Below is a small trained network, with its code and all its weights. Each question gives an input and a class and asks what happens when units are switched off, that is, made to give their printed mean instead of their output.

import numpy as np


def w(rows, s, z=0):
    codes = np.array(rows[::2]) - 128.0
    scale = np.full(codes.shape[1], s)
    scale[-1] = z or s
    return codes * scale


def f(y):
    return y / 2 * (1 + np.tanh(0.7978845608 * (y + 0.044715 * y**3)))


def log_softmax(a):
    a = a - a.max(-1, keepdims=True)
    return a - np.log(np.exp(a).sum(-1, keepdims=True))


def net(x, mask):
    res = np.array(x, float).reshape(1, 4) / 4 @ E
    y = f(res @ A[0][:, :-1].T + A[0][:, -1])
    res = res + np.where(mask, y, B[0][:, -1]) @ B[0][:, :-1]
    return log_softmax(res[-1] @ U[:, :-1].T + U[:, -1])


A, B = {}, {}
E = w([
[154,76,179,37],'x0',
[36,254,166,54],'x1',
[47,67,197,184],'x2',
[133,131,131,131],'x3',
],0.0082)
A[0] = w([
[46,155,138,80,127],'neuron 0',
[134,43,97,212,140],'neuron 1',
[191,160,89,78,54],'neuron 2',
[186,162,67,110,113],'neuron 3',
[61,61,216,195,30],'neuron 4',
[74,91,182,168,189],'neuron 5',
[138,129,12,80,106],'neuron 6',
[156,136,51,91,127],'neuron 7',
[31,91,118,140,130],'neuron 8',
[161,98,71,155,59],'neuron 9',
[197,42,112,120,54],'neuron 10',
[82,205,36,210,162],'neuron 11',
[171,85,149,42,31],'neuron 12',
[83,135,58,175,114],'neuron 13',
[114,230,179,165,96],'neuron 14',
[175,130,85,79,3],'neuron 15',
[161,154,64,103,99],'neuron 16',
[111,180,158,86,93],'neuron 17',
[148,79,121,151,47],'neuron 18',
[131,56,113,148,36],'neuron 19',
[194,100,92,141,132],'neuron 20',
[124,87,187,41,110],'neuron 21',
[197,162,114,111,81],'neuron 22',
[139,95,150,75,100],'neuron 23',
],0.011,0.0029)
B[0] = w([
[173,168,186,233,216],'neuron 0',
[160,208,143,125,243],'neuron 1',
[54,116,113,145,164],'neuron 2',
[73,152,129,74,174],'neuron 3',
[24,147,104,72,232],'neuron 4',
[76,136,40,4,215],'neuron 5',
[49,130,137,86,170],'neuron 6',
[73,174,119,87,163],'neuron 7',
[133,151,139,72,190],'neuron 8',
[154,167,125,172,168],'neuron 9',
[140,169,159,159,199],'neuron 10',
[195,46,44,126,255],'neuron 11',
[175,104,54,103,168],'neuron 12',
[198,68,46,111,181],'neuron 13',
[166,141,149,170,206],'neuron 14',
[108,165,99,132,143],'neuron 15',
[62,90,155,95,160],'neuron 16',
[179,254,199,176,185],'neuron 17',
[113,189,162,195,156],'neuron 18',
[109,207,198,122,167],'neuron 19',
[102,198,181,184,182],'neuron 20',
[210,84,17,113,195],'neuron 21',
[46,100,156,109,151],'neuron 22',
[205,116,89,81,151],'neuron 23',
],0.007,0.0078)
U = w([
[6,147,151,93,76],'0',
[145,190,219,172,70],'1',
[194,107,74,110,74],'2',
[105,123,163,133,254],'3',
],0.013,0.0096)

Each question gives the input, the list of numbers given to net, and the class t.
The units are the neurons (one row each of A and B). Each row of codes is followed by its name. A weight is (code - 128) times the scale printed after its matrix; where a second scale follows, it is the last column's (A, B and U).
mask holds one flag per neuron, in row order. A switched-off neuron (its flag False) gives its mean, the last column of its row in B, instead of its output. The means were averaged over made-up inputs and are rounded, as every weight is.
A unit's drop is (log p(t) with every unit on - log p(t) with that unit switched off) / (log p(t) with every unit on - log p(t) with every unit switched off).
The circuit of an input: a set's keep is (log p(t) with only the set's units on - log p(t) with every unit switched off) / (log p(t) with every unit on - log p(t) with every unit switched off). Starting from the 12 units with the biggest drops (on a tie, the unit counted first), units are removed one at a time, each time the one whose removal leaves the highest keep (on an exact tie, the one counted first), for as long as the keep stays at least 0.8.
circuit, biggest first: the units of the circuit, biggest drop first
most important unit: the unit with the biggest drop
top k neurons: the k neurons with the biggest drops, biggest first
drop of u: that unit's drop, to one decimal
input [1,2,-4,4], class 0: most important unit	neuron 11
input [-5,-5,1,5], class 1: circuit, biggest first	[neuron 1; neuron 20]
input [6,-1,1,5], class 2: circuit, biggest first	[neuron 21; neuron 12]
input [-8,6,-1,-2], class 2: top 2 neurons	[neuron 11; neuron 13]
input [7,-7,6,-5], class 1: top 2 neurons	[neuron 19; neuron 10]
input [-8,-6,-8,3], class 0: top 2 neurons	[neuron 6; neuron 3]
input [-7,5,6,-2], class 2: circuit, biggest first	[neuron 11; neuron 13]
input [6,8,-6,-4], class 1: top 2 neurons	[neuron 17; neuron 0]
input [-1,7,-6,4], class 1: top 3 neurons	[neuron 17; neuron 0; neuron 5]
input [-5,-1,7,5], class 0: top 2 neurons	[neuron 4; neuron 5]
input [-8,-8,4,-3], class 1: top 2 neurons	[neuron 1; neuron 19]
input [3,-7,7,6], class 0: top 3 neurons	[neuron 4; neuron 5; neuron 0]
input [5,-6,8,0], class 0: drop of neuron 1	0.0
input [7,2,-1,4], class 2: circuit, biggest first	[neuron 21]
input [-6,2,3,-3], class 2: circuit, biggest first	[neuron 11; neuron 13]
input [-4,1,2,3], class 2: drop of neuron 13	0.1
input [7,3,-2,-2], class 2: drop of neuron 21	0.3
input [-5,1,0,3], class 2: drop of neuron 11	0.2
